Below is a small trained network, with its code and all its weights. Each question gives an input and a class and asks what happens when units are switched off, that is, made to give their printed mean instead of their output.

import numpy as np


def w(rows, s, z=0):
    codes = np.array(rows[::2]) - 128.0
    scale = np.full(codes.shape[1], s)
    scale[-1] = z or s
    return codes * scale


def f(y):
    return y / 2 * (1 + np.tanh(0.7978845608 * (y + 0.044715 * y**3)))


def log_softmax(a):
    a = a - a.max(-1, keepdims=True)
    return a - np.log(np.exp(a).sum(-1, keepdims=True))


def net(x, mask):
    res = np.array(x, float).reshape(1, 8) / 4 @ E
    y = f(res @ A[0][:, :-1].T + A[0][:, -1])
    res = res + np.where(mask, y, B[0][:, -1]) @ B[0][:, :-1]
    return log_softmax(res[-1] @ U[:, :-1].T + U[:, -1])


A, B = {}, {}
E = w([
[157,181,193,34,162],'x0',
[203,181,62,135,124],'x1',
[94,34,72,42,116],'x2',
[75,124,116,117,210],'x3',
[101,173,163,99,235],'x4',
[44,194,145,13,95],'x5',
[129,82,244,94,152],'x6',
[191,184,1,139,180],'x7',
],0.0075)
A[0] = w([
[172,114,86,111,231,71],'n1',
[193,122,104,123,93,87],'n2',
[192,236,100,132,110,101],'n3',
[97,36,59,74,52,166],'n4',
[103,119,225,79,139,82],'n5',
[146,190,79,132,100,149],'n6',
[252,74,126,153,100,143],'n7',
[123,135,154,93,54,8],'n8',
[179,195,156,113,187,129],'n9',
[97,140,128,192,147,86],'n10',
],0.015,0.0018)
B[0] = w([
[142,54,46,26,152,195],'n1',
[109,178,145,191,41,167],'n2',
[170,221,14,104,137,219],'n3',
[26,19,79,102,136,242],'n4',
[9,202,111,217,42,252],'n5',
[188,157,58,159,101,191],'n6',
[252,107,182,165,79,209],'n7',
[74,130,124,35,126,184],'n8',
[105,87,118,13,135,207],'n9',
[140,67,162,198,165,166],'n10',
],0.015,0.012)
U = w([
[109,108,97,172,200,42],'0',
[219,184,74,54,90,117],'1',
[213,186,2,151,113,69],'2',
[165,170,35,215,66,21],'3',
[204,58,134,193,58,68],'4',
[68,96,44,88,148,255],'5',
[96,212,132,150,73,149],'6',
],0.0095,0.0032)

Each question gives the input, the list of numbers given to net, and the class t.
The units are the neurons (one row each of A and B). Each row of codes is followed by its name. A weight is (code - 128) times the scale printed after its matrix; where a second scale follows, it is the last column's (A, B and U).
mask holds one flag per neuron, in row order. A switched-off neuron (its flag False) gives its mean, the last column of its row in B, instead of its output. The means were averaged over made-up inputs and are rounded, as every weight is.
A unit's drop is (log p(t) with every unit on - log p(t) with that unit switched off) / (log p(t) with every unit on - log p(t) with every unit switched off).
The circuit of an input: a set's keep is (log p(t) with only the set's units on - log p(t) with every unit switched off) / (log p(t) with every unit on - log p(t) with every unit switched off). Starting from all 10 units, units are removed one at a time, each time the one whose removal leaves the highest keep (on an exact tie, the one counted first), for as long as the keep stays at least 0.8.
circuit, biggest first: the units of the circuit, biggest drop first
top k neurons: the k neurons with the biggest drops, biggest first
drop when u is switched off: that unit's drop, to one decimal
input [-3,-6,1,2,-3,-1,7,7], class 0: top 2 neurons => [n9 n8]
input [-4,-1,6,-6,-4,-5,-5,2], class 4: circuit, biggest first => [n7]
input [1,-2,-8,-6,-4,-6,-3,5], class 2: top 2 neurons => [n3 n5]
input [7,4,4,5,0,-3,-3,0], class 1: circuit, biggest first => [n4 n5]
input [-3,1,-2,8,-4,7,-4,2], class 2: top 2 neurons => [n5 n6]
input [-7,0,-5,2,-2,0,-6,-7], class 4: circuit, biggest first => [n3 n10]
input [8,5,2,-7,-7,0,-7,-8], class 1: top 3 neurons => [n8 n5 n7]
input [1,5,-8,-1,-1,1,5,2], class 1: circuit, biggest first => [n9 n4]
input [4,-2,-6,-1,-4,0,-8,1], class 2: top 2 neurons => [n3 n5]
input [5,2,-8,-1,5,0,-2,-3], class 1: top 3 neurons => [n9 n4 n3]
input [5,-1,1,-7,5,7,3,8], class 1: top 2 neurons => [n9 n4]
input [3,4,3,4,-4,-7,-8,-3], class 4: top 3 neurons => [n7 n5 n3]
input [-4,7,-2,-6,-4,8,-4,-3], class 2: top 2 neurons => [n3 n6]
input [-5,-4,-7,0,6,2,3,0], class 6: top 3 neurons => [n4 n1 n5]
input [6,8,0,-7,-4,-3,8,4], class 1: top 4 neurons => [n9 n5 n3 n7]
input [5,-4,3,8,8,-5,2,-7], class 6: circuit, biggest first => [n5]
input [-1,-5,1,-2,5,1,-3,-3], class 6: circuit, biggest first => [n4 n1]
input [7,4,3,-4,-5,-8,-2,-2], class 4: drop when n7 is switched off => 0.9
input [3,-1,-7,8,7,0,2,-7], class 6: drop when n5 is switched off => 1.5
input [-8,7,-8,2,-8,-6,-5,8], class 2: circuit, biggest first => [n3]
input [3,-2,-3,-8,5,-3,-1,8], class 1: drop when n10 is switched off => 0.1
